(in the rows, 128 means zero)
Known rows, with every step that occurs:
W > S > R > H > U > A: [134 148  63 144 171 126 104 128 164 144 111 115  43 112 103 105 141 120
 104 118 141  93 111 108 112 158 153 124  80 135 120 156 176 112 148 153
 171 174]
S > R > H: [131 130 120 129 156 121 127 139 143 143 115 114  44 115 129 120 125 134
 117 120 151 123 112 104 115 183 130 141 131 148 120 124 117  80 138 137
 120 165]
E > S > R > H: [129 106 117 125 171 122 158 137 137 145 119 116  59 110 147 110 137 134
 146 123 146 141 156 101 111 175 120 134 142 148 114 126 123  73 126 128
 120 152]
R > H > E: [135 146 142 135 157 135 128 136 116 143 110 130  83 112 124 113 116 122
 112 122 113 128 100 151 118 153 133 125 135 146 122 132 113 101 135 120
 133 144]
E > X: [130 100 120 126 103 138 137 127 114 115 134 122 157 131 149 160 118 135
 147 127 125 140 127 129 133 128 137 129 137 118 120  95 109 147 124 132
  97 108]
U > A > H > E > S > R: [149 122 160 136 132 135 176 136 140 121 111 131 123 120 114  94 155 108
 145 142 141 150 162 142 116 159 135  84 134 144 117 153 138 128 120 123
 153 147]
U > A > R > H > E > X: [119 120 171 141 158 144 121 126 143 109 101 126 192 106  93 128 137 110
 120 136 138 131 113 175 119 113 137 100 136 145 124 151 116 148 140 113
 148 153]
H > U > A > R: [106 155 124 148 129 126 124 124 164 117 110 141 134 133 119 123 143 118
 129 130 130 144 116 126 128  94 138  97 103 140 125 124 163 152 127 114
 163 138]
X > W > S > R: [143 142 107 129 105 109 147 144 122 129 140  89  67 154 125 137 101 131
 135 147 162 101 112 107 127 170 133 116 133 100 114 145 141 112 124 156
 130 144]
W > S > G > E: [126 147  70 119 105 114 141 119 109 129 127 108 150 146 137 124 118 146
 147 120 124 107 141 114 133 104 123 167 129  85 136  84 138 150 129 153
  97  53]
R > H > U > A: [128 146 113 139 163 133 105 116 157 140 114 141  83 106 123 127 149 113
 108 110 115 123 116 119 121 108 143 118  92 154 131 143 155 122 132 127
 161 155]
S > R: [132 128 116 126 114 125 146 140 135 132 130 120  70 139 139 127 126 140
 138 125 147 136 126 107 124 175 127 138 135 130 115 100 123 110 128 145
 111 135]
S > G > X > W > A > T: [122 112 192 116 114 125 161 124 128 144 149  97 200 163 125 163 111 141
 142 159 148 177 110 111 161 123 116 119 180  72 141 129 128 165 113 119
 105  90]
E > S > R > H > U > A: [126 110 114 132 188 133 141 122 159 145 118 132  61  91 126 108 164 107
 129 114 129 128 157 104 111 142 135 122 101 159 121 150 164  89 126 134
 166 166]
S > G > E > R > H > A: [111 125  90 124 173 114 135 110 145 133 103 156  83 108 118 116 161 127
 114  98  86  85 173 112 126  77  78 173  96 177 151 103 136  98 125 125
 134  77]
X > W > S: [143 151 103 132 102 112 144 135 108 122 149 104 102 154 134 146  91 129
 139 146 139 114 100 119 136 127 129 106 135  96 118 141 133 129 123 141
 121 124]
R > H > E > S > G > X: [121 101 153 108 168 139 154 117 109 145 135 116 179  99 132 115 120 124
 127 137 107 137 158 144 137 108 112 144 153  96 119 133 116 135 116 115
 126 125]
E > U: [121 138 113 128 119 123 132 127 129 159 120 143  56 133 149 128 120 133
 119 120 118 117 120 115 129 130 129 130 130 134 119 103 111 110 119 127
 123 109]
U > A > R > E > X > G: [105 106 139 133 120 155  83 120 141  97 119 135 246 129 110 137 145 135
 124 135 148 139 137 152 122  83 129 134 113 116 148 144 126 168 155 118
 127 157]
W > S: [138 148  65 144 108 121 135 137 122 128 128 118  90 153 137 124 101 147
 150 127 131 134 109 121 126 139 138 121 125  99 113 110 128 130 135 141
 112 117]
R > E > X > W: [134 104 176 116 106 139  96 130  98 111 159 111 185 137 134 169 112 112
 125 141 134 108 123 139 135 126 140 117 149 108 140 142 114 139 115 126
 108 136]
H > U: [127 143 101 132 118 130 125 129 129 133 130 139  80 128 147 136 126 132
 124 120 105 134 111 116 128 130 140 122 107 131 118 108 151 124 119 128
 137 122]
G > X > W > A > U: [124 138 190 119  70  96 157 137 144 103 169 117 217 117 153 150 111 134
 116 167 150 171 108 106 164 135 130 131 168  88 135 164 120 159 131 129
 118 140]
X > W: [133 134 153 127  98 117 146 129 115 121 149 115 105 148 143 155 103 127
 136 140 128 128 111 117 132 118 124 114 141 119 124 132 120 121 114 124
 122 127]
U > A > R > E: [106 155 155 148 126 130  77 124 152 112 112 137 173 147 105 113 134 119
 139 132 145 143 131 137 124 104 132 105 129 132 137 132 127 145 134 108
 133 152]
E > S > G: [125 100 124 119 122 130 166 115 105 132 138 122 153 142 159 131 124 132
 165 120 122 159 170 118 123  97 115 147 151 118 117  98 125 132  93 116
  97  96]
S > G > T: [126 120 123 117 101 131 125 112 122 144 142 126 142 152 151 146 117 150
 118 112 120 136 124 120 137  95 112 171 133 151 122  91 115 155  92 133
 110 156]
S > G > E > X > W: [123 101 169  98  93 124 156 112  91 110 156 100 222 131 146 183 126 121
 139 130 129 100 148 124 149  81 115 157 153  99 150 104 123 161 102 150
  97  47]
X > G > H > E: [137 137 129 117 126 135 150 133  83 130 147 151 111 134 133 116 111 155
 138 106  84 128 124 155 131 127 111 175 108 141 127 120 101 122 150 138
 134  91]
E > R > H > U > A: [123 128 105 151 180 131 117 114 161 143 115 172  43  94 115 106 165 109
 104 104  89  99 127 112 120  88 120 119  97 165 128 145 162  99 126 117
 176 150]
X > W > A: [136 137 202 131  91  99 166 135 123 122 141 112 133 152 153 149 103 131
 141 141 151 160  98 110 142 134 125 118 170 113 133 141 125 128 120 125
 108 129]
S > R > E: [132 132 135 125 125 130  87 141 127 143 127 121  88 139 127 111 128 134
 127 122 145 122 127 119 118 181 136 136 137 126 129 114 123 103 131 141
 110 153]
E > R > H > U: [126 126  91 141 176 123 119 123 143 142 120 170  21  94 132 104 144 123
  98 111  90  97 122 102 120 120 118 126 114 162 122 136 156  79 126 110
 159 144]
A > R > H > E > S > G: [112 118 155 129 172 127 151 125 115 131 107 119 168 119 117  97 120 118
 129 135 134 148 143 150 112 114 112 123 163 141 117 138 124 119 117  96
 132 132]
W > S > R > H > E > X: [144 109  99 125 160 136 127 150 115 133 120  98  99 109 102 116 118 123
 109 131 144  90 100 153 114 201 151 130 130 118 114 140 128 112 149 152
 131 155]
G > E > R > H > U > A: [115 138 109 136 177 126 130 112 157 140 112 176  57  83 122 106 180 106
 111  95  76  79 152 107 131  81 111 133  99 165 148 128 166  97 128 135
 169  95]

Rows:
[113 157 167 147 165 130 121 131 151 120  96 131 135 117  89 106 130 114
 117 136 137 136 107 162 112 116 129 102 131 155 127 150 127 124 137 106
 157 162] : U > A > R > H > E
[ 88 145 117 131 124 127 138 117 159 141  99 159 145 117 128 120 157 140
 121 128 122 106 146 122 136  76 102 144  98 134 150 129 133 136 158 132
 148  86] : X > G > E > U > A > R
[153 118 144 128 130 128 175 148 125 123 113 126 100 119 126  95 137 121
 139 151 144 151 150 137 120 192 127  89 151 139 111 142 127 107 123 117
 133 141] : A > H > E > S > R
[132 143 146 136  87 100 152 136 143 107 138 135 170 129 150 125 126 148
 125 131 146 194 105 111 137 158 143 144 162 132 130 126 123 137 137 129
 104 129] : W > A > U
[139 112 207 118  80 109 110 139 116  93 165 115 252 126 137 152 120 119
 108 151 155 153 103 131 146 152 151 129 178 115 149 166 123 149 126 126
  99 143] : R > E > X > W > A > U
[149 108 130 114  98 151 143 134 112 100 123 137 193 110 123 137 132 144
 107 151 133 135 116 162 124 138 133 118 125 122 126 154 117 161 152 120
 126 137] : A > H > E > X > G
[140 149 132 142 103 128 129 126 157 108 109 135 138 133 120 126 141 126
 130 139 147 156 133 121 126 115 139  94 127 140 126 136 127 151 128 114
 133 138] : U > A > H
[142 108 111 118 139 120 131 144 121 123 139  79 103 120 115 152 104 117
 112 151 172  85 110 115 123 177 138 123 134 114 120 161 129 109 143 153
 124 161] : E > X > W > S > R > H
[132 129 109 144 143 156 136 125 145 141 120 135 115 162 110 143 143 136
 166 122 122 178 124 125 127 125 136  95 123 139 128 104 125 127 119 125
 121 100] : U > A > T
[126 134  93 144 191 157 108 123 157 157 107 139  70 124 102 127 159 121
 122 117 116 149 108 117 115 132 146  89  99 160 133 134 158 108 131 116
 154 131] : R > H > U > A > T
[131 107 134 119 112 140  80 130 107 118 141 130 174 128 135 142 123 130
 135 123 125 129 130 138 130 139 146 129 138 117 133 108 111 142 125 126
  94 128] : R > E > X
[140 151 125 131 110 122 125 119 159 135  99 151  95 123 129 119 146 116
 111 135 142 123 131 120 131 114 137  95 119 153 129 142 129 140 131 114
 150 129] : E > U > A > H
[156 155 161 142 113 136 139 125 141 112 107 137 143 127 102 115 139 113
 122 139 130 148 121 159 127 125 142  87 125 143 126 147 124 155 128 117
 153 138] : U > A > H > E
[121 144 126 125 129 130  77 131 117 161 122 148  77 132 138 110 124 124
 114 120 113 102 124 126 132 138 133 133 130 133 137 110 116 106 127 120
 123 129] : R > E > U
[140 111 124 108 103 130  83 121  86 114 161  89 215 155 116 152  98 115
 121 143 147  89 123 142 135 100 141 137 149  77 139 139 134 167 113 138
 105 120] : R > E > X > W > S > G
[136  93 130 115 112 157 143 128 100 120 137 135 180 120 133 141 120 148
 122 129 106 136 110 167 128 128 132 147 119 105 124 130 115 150 141 134
 119 122] : H > E > X > G
[129 145 152 139 132 136 134 120 126 158 112 148  82 128 118 111 140 102
 117 111  96 106 116 160 134 114 140 119 117 139 127 121 122 129 118 135
 161 117] : H > E > U > A
[128  88 104 119 104 150 137 125 115 112 141 131 177 124 152 161 125 157
 133 127 128 141 124 128 126 114 128 154 116 104 128 117 118 148 146 134
 103 122] : E > X > G
[126 102 116 105 120 141  87 126  83 119 158 146 182 126 140 144 124 154
 135 108 105 111 143 142 131 123 120 186 114 131 143 117 100 138 152 135
 100  95] : R > E > X > G > H
[107 112 100 128 126 142  75 131 143 104 114 142 211 130 116 141 136 144
 118 138 127 135 142 149 114 107 117 133  85 136 152 138 123 151 159 111
 124 156] : H > A > R > E > X > G
[143 145 120 123 112 117  95 146 114 133 147  92  90 153 111 119 104 125
 121 144 161  89 111 116 127 178 140 118 135 101 133 153 139 108 132 152
 123 164] : X > W > S > R > E
[123 137 146 128 137 133  81 125 150 163 114 138  64 129 114 102 154 106
 105 110 137  86 138 125 126 152 135 137 110 142 140 124 125 108 126 145
 148 152] : S > R > E > U > A
[127  92 125 102 131 142  94 139  95 127 152 131 150 123 134 135 133 152
 128 107 126 100 148 130 126 162 122 196 112 133 143 118 109 122 156 155
 107 118] : S > R > E > X > G > H
[131 139 127 117 107 117  91 148 125 132 160  88 128 133 118 127  99 125
 116 165 153  88 123 109 146 166 133 121 133  59 133 160 135 130 142 151
 129 166] : G > X > W > S > R > E
[127 108 137 120 137 133 115 114 100 136 142 123 171 142 142 111 126 127
 150 119 125 147 167 123 122 105 121 148 153 114 131 107 123 125 101 114
  97 116] : R > E > S > G
[135 123 137 141 134 133 158 134 113 134 122 166  69 124 122 104 132 124
 131 116  78 124 126 147 127 128 108 116 143 139 112 112 124 101 112 118
 147 116] : H > E > R
[114 121 129 108 100 131 132 112 123 131 142 113 183 129 144 144 109 146
 134 134 125 139 140 117 149  96 118 157 140  80 123  96 117 170 116 132
 108 108] : S > G > X
[105 152 134 145 122 119 122 118 163 136 100 147 112 135 126 119 138 116
 127 131 137 123 125 128 130 101 122 107 118 146 126 118 126 139 127 116
 152 124] : E > U > A > R
[141 110 108 126  92 124 142 135 103 104 154  97 156 143 137 170  92 124
 139 150 141 111 114 130 137 125 141 112 135  86 118 141 128 148 123 144
 110 115] : E > X > W > S
[113 128 149 138 173 125 155 142 124 123 105 133 128 111 122  97 121 119
 138 141 127 154 135 152 113 142 112  96 157 144 110 149 118  94 135  92
 135 144] : A > R > H > E > S
[129 155  91 129 123 110 130 128 122 122 132 149  74 143 138 141 123 142
 159  98  88 130 154 126 132 123 111 150  84 178 128  91 107 117 131 128
 127  76] : G > H > A
[130 124  80 113 128 102 155 118 119 103 159 139 168 133 148 127 140 134
 159 101 100 158 197 123 128 100 101 176 100 183 130 105 116 136 110 130
 121  66] : E > S > G > H > A > U
[108 151 141 149 116 124 132 120 159 104 111 132 155 146 120 128 130 128
 149 134 146 158 131 133 128  94 129 102 127 131 119 115 129 149 127 115
 136 132] : U > A > R
